Below are the code and all the weights of a small trained network. Each question names an input and a class and asks about switching units off, where a switched-off unit gives its printed mean instead of its output.

import numpy as np


def w(rows, s, z=0):
    codes = np.array(rows[::2]) - 128.0
    scale = np.full(codes.shape[1], s)
    scale[-1] = z or s
    return codes * scale


def f(y):
    return np.maximum(y, 0)


def log_softmax(a):
    a = a - a.max(-1, keepdims=True)
    return a - np.log(np.exp(a).sum(-1, keepdims=True))


def net(x, mask):
    res = np.array(x, float).reshape(1, 6) / 4 @ E
    y = f(res @ A[0][:, :-1].T + A[0][:, -1])
    res = res + np.where(mask, y, B[0][:, -1]) @ B[0][:, :-1]
    return log_softmax(res[-1] @ U[:, :-1].T + U[:, -1])


A, B = {}, {}
E = w([
[100,248,144],'x0',
[169,125,253],'x1',
[130,130,127],'x2',
[66,85,196],'x3',
[129,128,128],'x4',
[127,128,127],'x5',
],0.018)
A[0] = w([
[134,192,224,53],'neuron 0',
[51,236,139,197],'neuron 1',
[176,147,94,188],'neuron 2',
[158,33,87,214],'neuron 3',
[3,105,150,249],'neuron 4',
[175,59,146,145],'neuron 5',
[208,139,203,253],'neuron 6',
[77,82,124,99],'neuron 7',
[215,104,161,31],'neuron 8',
],0.016,0.0051)
B[0] = w([
[7,138,153,221],'neuron 0',
[123,148,13,242],'neuron 1',
[76,157,166,187],'neuron 2',
[55,116,134,250],'neuron 3',
[172,49,81,217],'neuron 4',
[183,142,141,202],'neuron 5',
[165,153,183,229],'neuron 6',
[149,77,173,172],'neuron 7',
[184,143,87,180],'neuron 8',
],0.014,0.021)
U = w([
[48,108,135,247],'0',
[121,47,96,57],'1',
[178,198,59,107],'2',
[143,86,39,57],'3',
[249,146,148,214],'4',
[200,82,201,78],'5',
[124,231,128,84],'6',
],0.016,0.015)

Each question gives the input, the list of numbers given to net, and the class t.
The units are the neurons (one row each of A and B). Each row of codes is followed by its name. A weight is (code - 128) times the scale printed after its matrix; where a second scale follows, it is the last column's (A, B and U).
mask holds one flag per neuron, in row order. A switched-off neuron (its flag False) gives its mean, the last column of its row in B, instead of its output. The means were averaged over made-up inputs and are rounded, as every weight is.
A unit's drop is (log p(t) with every unit on - log p(t) with that unit switched off) / (log p(t) with every unit on - log p(t) with every unit switched off).
The circuit of an input: a set's keep is (log p(t) with only the set's units on - log p(t) with every unit switched off) / (log p(t) with every unit on - log p(t) with every unit switched off). Starting from all 9 units, units are removed one at a time, each time the one whose removal leaves the highest keep (on an exact tie, the one counted first), for as long as the keep stays at least 0.8.
units of the circuit, in order: the units of the circuit, biggest drop first
unit that matters most: the unit with the biggest drop
k most important neurons: the k neurons with the biggest drops, biggest first
drop when u is switched off: that unit's drop, to one decimal
input [3,1,8,-8,4,-8], class 6: units of the circuit, in order => neuron 2
input [8,-1,5,8,-5,7], class 3: 2 most important neurons => neuron 1; neuron 4
input [-3,-7,6,4,0,-5], class 1: units of the circuit, in order => neuron 4; neuron 1
input [-1,1,7,1,3,1], class 5: units of the circuit, in order => neuron 1; neuron 0
input [-4,-5,-8,2,-1,-2], class 1: units of the circuit, in order => neuron 0; neuron 1
input [8,-2,8,1,-3,4], class 3: units of the circuit, in order => neuron 1; neuron 6
input [2,-6,-8,-3,-4,-3], class 2: 2 most important neurons => neuron 0; neuron 4
input [0,3,8,-6,1,1], class 4: 3 most important neurons => neuron 3; neuron 0; neuron 1
input [2,-2,8,0,-1,3], class 2: 2 most important neurons => neuron 0; neuron 3
input [-8,2,-1,8,-5,-7], class 5: 2 most important neurons => neuron 5; neuron 1
input [5,-1,2,-2,1,6], class 2: 2 most important neurons => neuron 1; neuron 3
input [-5,4,1,2,-1,-4], class 5: 2 most important neurons => neuron 1; neuron 3
input [-5,1,-1,-2,0,-4], class 4: 2 most important neurons => neuron 0; neuron 5
input [-8,-4,6,0,7,0], class 0: units of the circuit, in order => neuron 3
input [-1,7,5,-3,6,-3], class 4: 3 most important neurons => neuron 8; neuron 3; neuron 6
input [0,3,3,1,-4,-8], class 5: units of the circuit, in order => neuron 1; neuron 3
input [-8,3,2,-1,-7,4], class 4: 4 most important neurons => neuron 8; neuron 5; neuron 0; neuron 2
input [-7,0,-8,-7,-4,-3], class 0: 3 most important neurons => neuron 3; neuron 1; neuron 4
input [0,-5,-6,-4,4,-1], class 0: 2 most important neurons => neuron 1; neuron 4
input [-3,6,-4,0,7,3], class 4: units of the circuit, in order => neuron 8
input [-6,-1,-3,-2,-3,-8], class 0: 2 most important neurons => neuron 3; neuron 4
input [3,3,-3,-1,-6,2], class 6: 3 most important neurons => neuron 3; neuron 4; neuron 6
input [0,8,-5,6,-1,2], class 5: 3 most important neurons => neuron 6; neuron 3; neuron 1
input [-4,3,7,1,-6,2], class 5: drop when neuron 0 is switched off => -0.2
input [-6,7,2,5,-4,2], class 5: drop when neuron 1 is switched off => 0.1
input [-7,-8,-4,1,-5,4], class 1: drop when neuron 0 is switched off => 2.3
input [-5,-5,-8,7,3,6], class 1: unit that matters most => neuron 4
input [-7,8,8,0,8,6], class 4: drop when neuron 8 is switched off => 1.0
